(in the rows, 128 means zero)
[156 135 163 118 140 119 140 130 104 117  90 149 128  92 131 118 126 105
 138 135 106 176 119 126 167 176 131 119 110 104 155 147 101 133 156 178
 163 134 183  92 159  93 153] => z_366
[ 97 131 224 162 171 115 118 140 102 122 124 172 118  69 113  94 128 126
 149 140 149 124 131 126 114 162 135 127 143  92 168  76 133 105 169 169
 133 130 158 114  98 134 137] => z_780
[123 199 122 136 142 126 137 123  73  92  98 152 140 101 193 134  88 151
 169 100 188  83 119  96 159 176 112 138  82  80 126 155 159 153 121 176
 114 151 134 120 116 122 145] => z_126
[118 131 187 169 179 137 113 132 108 150 148 183 113  64 111 105 122 129
 154 134 124 113 123 121 116 154 149 123 144  94 166  79 103  96 160 181
 107 123 171 114  99 138 117] => z_150
[180 160 147 103 125  98 145 118 104 110  79 161 132  73 124 132 116  77
 150 116 125 188 127 143 164 181 131 106 101 113 158 156 114 148 154 174
 175 145 183  95 143 102 147] => z_593
[125 229  87 110 131 105 141 115 101  98  87 149 113 125 200 140  91 153
 161 107 187 108 134 117 175 206  92 125  82  73 131 166 160 141 116 195
 101 157 135 147 120 164 140] => z_593
[171 136 167 119 136 115 144 123  93 119  79 157 131  66 130 140 123  96
 146 130 126 191 120 133 167 183 134 129 109 110 151 146 108 134 165 160
 176 142 193  85 147 102 149] => z_366
[125 213  90 128 134 113 136 121  98 100  85 151 109 119 196 140  95 156
 167 101 162  98 120 112 166 195  96 136  86  72 117 169 160 149 123 199
  99 145 134 142 114 155 148] => z_895
[122 206  84 133 129 121 147 125  99 113  99 157 114 126 203 140  85 182
 151 117 165  96 122 107 147 200 111 125  96  60 123 169 152 140 126 205
  91 155 138 142 113 136 135] => z_292
[137 220  80 112 124 109 147 118  98  96 101 144 119 128 193 143  90 154
 145 104 181 101 123 108 152 196  99 122  88  66 131 168 165 147 120 183
  94 151 135 140 113 142 135] => z_593
[120 128 174 138 161 118 126 133 100 151 140 179  95  47 114 112 106 122
 141 129 125 134 123 122 107 175 152 126 156  83 166  87 134 112 166 184
 116 119 145 115 106 138 128] => z_292
[171 156 148 114 151 114 143 137 101  98  84 160 130  87 129 117 117  75
 160 122 118 183 129 145 157 184 136 111  91 101 165 156 101 144 149 183
 170 144 179  92 146  91 153] => z_593
[122 202  78 123 120 112 147 124  98 109  98 148 110 128 201 147  94 172
 156 115 165  98 125 108 153 201 101 125 103  66 117 167 157 140 118 199
  92 148 133 142 105 147 136] => z_292
[189 155 143 106 129 103 149 122  99 105  76 167 125  69 128 137 111  75
 147 118 123 195 127 145 152 179 134 111  99 100 158 159 113 149 156 173
 176 150 183  89 141  92 145] => z_593
[117 135 198 148 174 112 115 137  90 137 146 174  94  69 110 116 106 108
 150 133 147 127 128 109 129 152 148 133 139 113 156  78 135 111 155 159
 127 124 157 108 109 141 146] => z_126
[123 202 113 141 130 125 138 134  81  94  90 168 149  92 194 131  95 151
 160 106 167  84 121 104 145 189 121 140  80  87 123 155 163 148 132 189
 120 151 134 118 110 131 142] => z_2
[126 134 206 165 174 126 114 136  92 137 150 180 118  70 123  99 108 133
 153 132 141 111 128 106 120 147 155 130 122 105 161  71 119 110 155 165
 128 132 168 103 103 123 135] => z_126
[115 197  93 106 142 124 143 124  87 114  92 146 126 119 191 129  91 173
 147 106 146 105 120  89 161 186 109 139  93  68 114 157 163 136 121 213
 105 149 126 130 112 141 137] => z_182
[119 126 194 153 180 116 123 143  98 126 135 178 113  56 128  89 112 132
 147 132 119 107 118 111  99 160 168 118 122  94 167  73 129 103 164 179
 131 131 165 117  87 125 130] => z_694
[130 143 183 155 175 107 127 144 101 133 133 188  92  68 118 119 117 100
 140 128 134 132 125 126 122 175 149 135 139  90 165  82 125 107 165 178
 122 125 152 129 114 150 138] => z_941
[147 128 182 115 158 108 132 130  89  96  86 143 136  89 131 113 128  79
 166 141 121 177 128 124 165 155 125 126  93 109 159 137  95 130 139 174
 166 145 185  85 159  72 156] => z_126
[129 200 104 149 118 120 144 133  76  91  86 167 146  74 183 146  90 147
 162  96 172  86 121 112 146 194 117 149  91  88 124 163 169 161 131 183
 128 153 127 114 102 143 141] => z_2
[166 138 148 127 130 105 144 135 107 113  83 159 123  90 133 109 121  85
 159 123  96 181 123 140 143 164 145 120 103 113 158 139 104 153 150 192
 159 134 170  98 144  99 154] => z_705
[152 120 157 113 148 108 141 135 103  98  84 148 125  66 134 112 118  98
 149 145  93 175 124 126 134 163 137 112  91  99 166 150 105 134 152 181
 164 145 176 101 134  69 142] => z_694
[154 136 176 133 138 117 139 138 107  98  84 145 141  82 120 104 124  99
 163 135 108 177 133 131 138 172 136 123  98  87 159 150  98 142 152 180
 165 140 179  91 153  67 145] => z_780
[ 99 117 202 145 177 114 119 145 101 131 126 184 101  63 128  87 111 143
 144 135 130 117 132 127 104 154 146 121 130 103 167  74 131 106 164 174
 137 133 156 122  93 142 136] => z_694
[113 126 199 162 149 118 118 146  98 132 130 203 125  76 116  98 121 137
 144 132 133 125 131 126 113 162 145 132 132 113 153  81 124 117 162 178
 146 130 162 109 108 139 140] => z_2
[111 135 184 153 171 128 122 135 111 145 143 188 105  65 115 109 115 109
 158 135 142 118 130 125 124 169 137 128 141 104 170  81 116  91 162 179
 107 122 158 113 104 145 129] => z_150
[123 205  89 131 119 111 141 127  94  96  82 154 115 118 195 148 102 169
 162 101 166  90 120 115 169 197  90 139  93  82 122 166 161 146 128 199
  98 147 142 139 109 142 147] => z_895
[124 199  78 131 127 107 144 127  99  94  87 146 110 119 194 151 105 173
 152 107 163 102 120 115 157 194  85 145  89  85 123 171 167 138 130 181
 101 155 142 136 101 142 144] => z_895
[126 133 192 166 175 119 124 143  96 141 138 186 107  69 121 102 128 115
 140 131 124 124 122 126 118 163 158 134 137  80 168  75 106 102 168 180
 123 125 159 123 109 137 129] => z_941
[105 117 209 154 176 129 117 143  98 136 129 184 113  74 122 100 128 140
 137 133 142 123 117 125 132 164 140 126 137 100 176  75 121 101 175 163
 139 126 169 109 110 142 135] => z_366
[151 125 159 110 145 117 143 127 103 109  79 157 129  68 129 112 127 101
 160 141 105 181 125 139 136 176 140 112 109  88 156 151  99 133 151 199
 156 140 174  93 147  78 146] => z_292
[159 132 147 132 141 109 138 143 106 102  76 169 125  89 130 119 128 100
 158 114  94 166 120 143 159 170 125 122 100 107 153 155 104 146 158 190
 171 139 185  96 137  85 155] => z_895
[119 129 197 164 182 125 109 139 106 130 132 192 119  66 113  95 136 139
 157 118 123 108 123 124 115 146 153 128 130 100 167  76 116 100 170 180
 136 123 180 112  92 123 130] => z_895
[117 196 109 135 148 123 139 137  83  91  77 167 131  90 192 133 109 163
 177  90 176  87 130 127 157 193 102 148  87  92 127 154 159 140 135 189
 123 147 147 120 102 138 151] => z_895
[112 208 120 135 145 124 144 123  84  87  88 139 134  98 183 128  99 168
 158 112 173 103 125 100 134 204 102 147  95  69 124 160 169 139 132 183
  98 154 132 129 117 113 143] => z_780
[130 204 113 138 135 120 151 131  80  97  91 166 139 108 187 126  90 153
 172  85 171  85 132 110 139 175 114 148  98  95 121 141 165 153 123 197
 105 140 136 124  99 151 148] => z_705
[115 218 100 127 168 118 144 117  86 111  91 146 144  91 196 123  99 171
 156 103 152  89 115  93 161 207 113 141  97  54 110 160 168 147 116 190
  97 145 129 127 123 133 133] => z_333
[130 214  93 143 146 116 148 133  77  96  84 169 124  96 199 140  98 136
 158  89 161  91 120 113 147 189 125 139  88  64 125 156 143 157 127 185
 113 146 130 134 114 139 138] => z_941
[168 133 154 114 141 111 142 126  95 103  77 157 123  57 137 127 115  87
 154 127 105 175 126 136 142 169 136 115  99 117 153 144 112 134 157 169
 170 148 171 101 128 100 150] => z_694
[135 128 184 147 160 119 126 140 102 139 146 181  99  67 110 105 115 121
 145 126 124 132 130 111 101 147 147 128 142 112 162  72 137 111 160 186
 108 115 152 119  99 140 133] => z_705
[103 139 203 156 194 113 117 134 105 138 127 184 131  75 121  89 128 142
 148 127 130 115 117 121 127 177 146 125 142  94 157  71 129 110 158 175
 123 126 166 114 109 137 132] => z_333
[153 133 155 128 152 112 136 141  88 108  98 144 125  89 135 116 106  86
 157 131 110 177 127 125 165 162 132 128  91 115 153 150  99 151 146 174
 161 148 181  84 155  74 158] => z_126
[118 130 187 144 184 122 126 147  92 142 140 194 103  56 112 107 115 116
 153 125 125 127 127 115 113 173 157 123 153  89 157  83 130 104 164 189
 132 116 160 110  99 132 134] => z_292
[125 128 191 146 162 126 118 135 107 149 145 174 100  76 122 108 117 133
 121 135 129 136 123 110 132 172 141 126 144 100 164  78 129 102 170 168
 121 118 159 118 116 142 133] => z_366
[162 144 153 120 136 115 141 127  99 129  79 162 125  70 135 129 108  83
 162 122 113 185 131 142 154 184 148 121 115 103 144 150 109 136 157 190
 166 142 177  92 125 100 148] => z_292
[159 137 157 127 136 117 141 138 100 107  80 158 133  85 138 124 128  82
 154 123 123 170 117 137 178 188 136 118 106 108 167 142 100 140 160 176
 174 134 179  90 155 100 158] => z_366
[134 118 177 138 167 135 120 146 102 139 131 189  99  69 113 113 118 127
 143 128 125 137 129 117 112 159 163 129 139  86 162  80 127 100 165 188
 138 127 150 105 103 132 132] => z_182
[122 208  96 137 130 121 144 120  82 114  95 143 132 115 205 116  87 164
 158  91 153  96 121 103 137 178 116 144  94  77 117 150 161 163 121 203
  89 142 127 133  96 141 137] => z_705
[102 203 101 122 151 120 140 127  82 104  96 150 122 102 208 120  87 174
 154 110 149  79 125  95 144 192 114 137  87  78 119 152 162 139 124 193
 102 146 126 140  96 131 142] => z_694
[ 99 213 107 126 144 117 135 125  86 107  81 165 125 102 194 127 112 161
 169  93 168  86 125 112 169 193 103 140  91  89 116 155 162 140 129 191
 116 134 136 136 104 149 149] => z_895
[105 122 194 139 170 128 119 142 105 139 122 198 113  92 116  98 117 143
 144 128 135 132 135 126 121 148 149 130 137  97 160  77 119 105 163 188
 147 130 160 110 107 143 140] => z_182
[162 134 160 128 124 107 140 131 103  98  76 166 146  66 128 121 123  83
 152 138 110 179 129 139 146 168 136 132  94 104 154 154 107 144 153 178
 177 147 174  87 155  94 150] => z_2
[131 134 182 138 193 108 121 126 115 137 145 171 114  64 111 106 114 120
 127 135 109 133 112 106 118 178 139 130 147  85 160  79 143 106 163 170
 101 125 155 115 123 123 127] => z_333
[126 209  91 121 159 107 146 112  96  99  93 142 133  98 193 138  99 171
 150 112 159  99 112  95 154 205  97 141  97  54 115 161 175 140 118 181
  85 155 132 133 126 138 130] => z_333
[163 157 145 109 150 109 144 135  97 107  90 157 137  89 134 110 117  83
 153 120 114 183 128 139 160 183 133 112  93 102 157 154 101 151 150 183
 165 138 183  91 149  85 150] => z_593
[120 140 183 154 182 129 122 128 108 141 148 180 107  72 106 111 116 106
 154 136 134 131 119 116 108 170 144 128 143  99 162  84 116  97 157 174
 100 121 164 117 107 139 129] => z_150
[110 214 115 128 150 121 134 122  79 112 101 139 125 115 201 123  83 162
 163 111 172  93 127  87 171 191 112 144  79  83 105 158 165 145 110 184
 103 146 130 131 120 141 151] => z_126
[174 155 139 119 141 111 144 137 102 106  87 158 130  81 124 124 118  78
 149 122 112 188 125 141 162 189 136 111  97 101 167 158 102 150 151 181
 166 139 179 100 150  88 147] => z_593
[127 188 114 135 133 131 147 128  79  93  83 153 130  96 188 140  99 167
 159  99 174  90 114 108 160 198 108 142  96  71 135 157 155 142 131 183
 117 148 141 117 118 139 141] => z_366
[111 205  98 126 133 104 137 122  83  94  93 142 111 129 202 143  94 158
 159 112 185  99 128  99 177 182  90 140  88  88 116 157 160 142 112 180
  99 158 136 137 128 145 151] => z_126
[130 213 107 129 139 117 142 124  81 112  96 144 129 116 202 124  88 153
 158  94 153  94 122  96 142 185 114 143  98  85 115 138 170 149 122 207
  86 139 130 135 100 145 142] => z_705
[ 92 131 195 148 181 120 117 144  98 143 129 190 108  71 123  98 120 137
 157 131 139 115 124 129 123 167 151 118 149  85 160  85 125 112 162 193
 130 120 159 120 102 145 135] => z_292
[125 205 110 134 139 117 145 129  79 103  91 148 134 108 192 128  92 149
 167  92 162  91 120 105 148 184 110 146 100  90 124 143 168 151 123 201
  95 140 131 132  99 150 144] => z_705
[162 138 163 125 133 105 144 124  83 114  84 162 125  75 134 133 105  75
 161 130 129 191 122 131 164 166 130 127  90 108 150 152 105 154 149 149
 181 150 174  84 142  98 153] => z_126
[163 145 148 126 138 108 136 125 102 110  69 167 129  65 125 133 130  77
 156 108 111 177 123 148 151 166 140 127 105 126 153 150 108 144 165 167
 174 137 188  92 133  94 157] => z_895
[113 225  97 141 144 142 140 113  96 118  93 156 137 111 208 132  83 155
 162 102 173  80 123 103 143 197 118 136  84  73 118 158 148 133 121 192
  75 145 136 137 107 139 131] => z_150
[152 144 164 113 174 111 134 126 106 106  67 150 151  66 135 109 140  93
 161 129 102 169 123 131 158 181 141 122 101  91 155 138 107 125 143 177
 161 140 182  93 161  78 141] => z_333
[115 136 222 167 178 120 117 135 104 127 134 172 122  58 106  91 135 130
 146 140 127 121 127 112 110 156 146 123 140  83 168  71 122  95 167 172
 130 128 165 114 106 130 128] => z_780
[176 138 140 105 120 116 143 125  98 119  64 165 129  78 137 143 119  85
 147 117 114 193 129 134 159 163 143 118 105 100 148 149 108 138 154 185
 184 149 171  89 137  99 143] => z_182
[140 223  82 118 130 112 146 121  92 102  95 147 122 114 198 140  91 159
 148 102 177 110 124 114 162 210 102 128  85  73 127 165 163 146 124 185
  99 156 140 140 118 149 136] => z_593
[101 133 193 157 180 123 124 139 110 146 140 196 109  76 118  96 117 121
 147 132 140 120 124 129 122 169 138 124 144 105 162  78 122  97 166 180
 117 126 164 114 105 148 134] => z_150
[108 133 192 145 184 129 119 138  97 147 143 191 106  65 116 110 114 128
 151 138 129 122 131 119 110 172 153 133 152  87 164  78 122  96 168 185
 118 118 160 114  98 127 132] => z_292
[106 214 116 132 148 122 134 119  77 112 101 139 133 123 207 119  78 166
 161 104 179  90 127  90 165 189 108 147  79  85 111 153 163 146 114 184
  98 153 133 129 117 133 150] => z_126
[165 149 159  95 151 102 146 128 107  93  72 162 130  78 127 110 131  74
 155 132 120 193 134 140 160 179 128 105  87 100 167 150 104 128 146 185
 173 144 183  96 161  91 150] => z_593
[117 130 215 172 184 120 112 142  90 139 149 182 118  75 118  99 115 127
 150 132 135 112 122 108 136 145 150 127 131  99 166  71 120 108 157 166
 143 131 168 107 100 133 134] => z_126
[159 138 154 117 137 107 140 132  96 111  84 164 126  63 140 122 109  88
 159 125 108 168 129 134 139 172 150 116  97 110 154 142 107 146 155 168
 180 139 174  95 122  89 148] => z_694
[127 208  77 128 105 110 135 126 103  99  98 155 118 133 205 150  91 164
 148 119 166 100 130 105 162 199  92 138  86  81 118 170 164 145 123 195
 106 159 124 140 122 143 143] => z_2
[123 216 119 129 137 112 142 120  92  86  76 134 123 103 191 137 100 156
 161 117 176 108 129 103 146 192 100 133  90  59 120 162 163 141 122 183
 104 155 137 138 129 140 140] => z_780
[121 212  88 127 140 110 135 125 104 103  90 149 107 132 202 134  97 172
 155 106 153  97 120 104 165 193  97 131  84  76 115 168 162 141 126 208
  95 150 143 145 113 140 146] => z_895
[164 134 149 118 155 115 143 137  96 106  82 148 123  88 134 110 134  77
 157 125  97 185 127 140 144 163 140 128  96  83 158 152  81 131 148 190
 159 145 175  98 164  75 145] => z_941
[133 146 166 130 163 112 124 140  97 134 135 185  89  59 114 117 113 110
 144 120 140 130 128 130 128 171 141 120 141  85 176  92 135 113 165 174
 135 127 152 109 107 143 130] => z_593
[171 146 148 128 140 100 151 137  91 116  82 171 120  76 139 132 115  62
 149 118 116 190 132 140 154 178 141 130 101 101 147 145  98 141 161 177
 166 143 178  99 141  96 148] => z_941
[151 136 141 128 142 109 137 142 101 109  77 163 123  85 135 115 126  86
 155 111  95 171 118 143 154 169 131 121  98 107 156 152 102 152 158 180
 169 134 180  95 136  86 153] => z_895
[113 220 109 142 129 117 139 125  85 104  95 164 151 103 198 128  93 156
 161 108 163  78 123  96 160 200 119 148  82  81 111 158 166 149 122 194
 119 145 126 126 103 149 144] => z_2
[162 137 160 129 130 106 139 140 100 105  80 170 141  76 128 122 131  93
 149 144  97 182 127 131 156 177 133 128  98 107 150 150 103 134 151 187
 183 145 180  92 157  88 151] => z_2
[152 140 160 135 152 115 134 139  92 109 100 144 129 108 139 111 107  85
 163 132 113 173 124 127 174 169 133 127  92 111 149 151  98 146 144 178
 165 147 176  87 148  81 164] => z_126
[147 130 166 112 151 103 136 135 102  93  66 160 130  80 127 113 146  85
 173 124 108 175 127 140 159 166 122 122  95 105 159 146 101 125 149 190
 178 137 190  92 140  82 153] => z_895
[110 223 100 139 147 113 148 128  76 109  86 157 132 111 206 126  97 144
 160  97 169  91 120 108 157 203 122 148  85  60 120 154 144 151 122 193
 100 140 129 144 118 146 140] => z_941
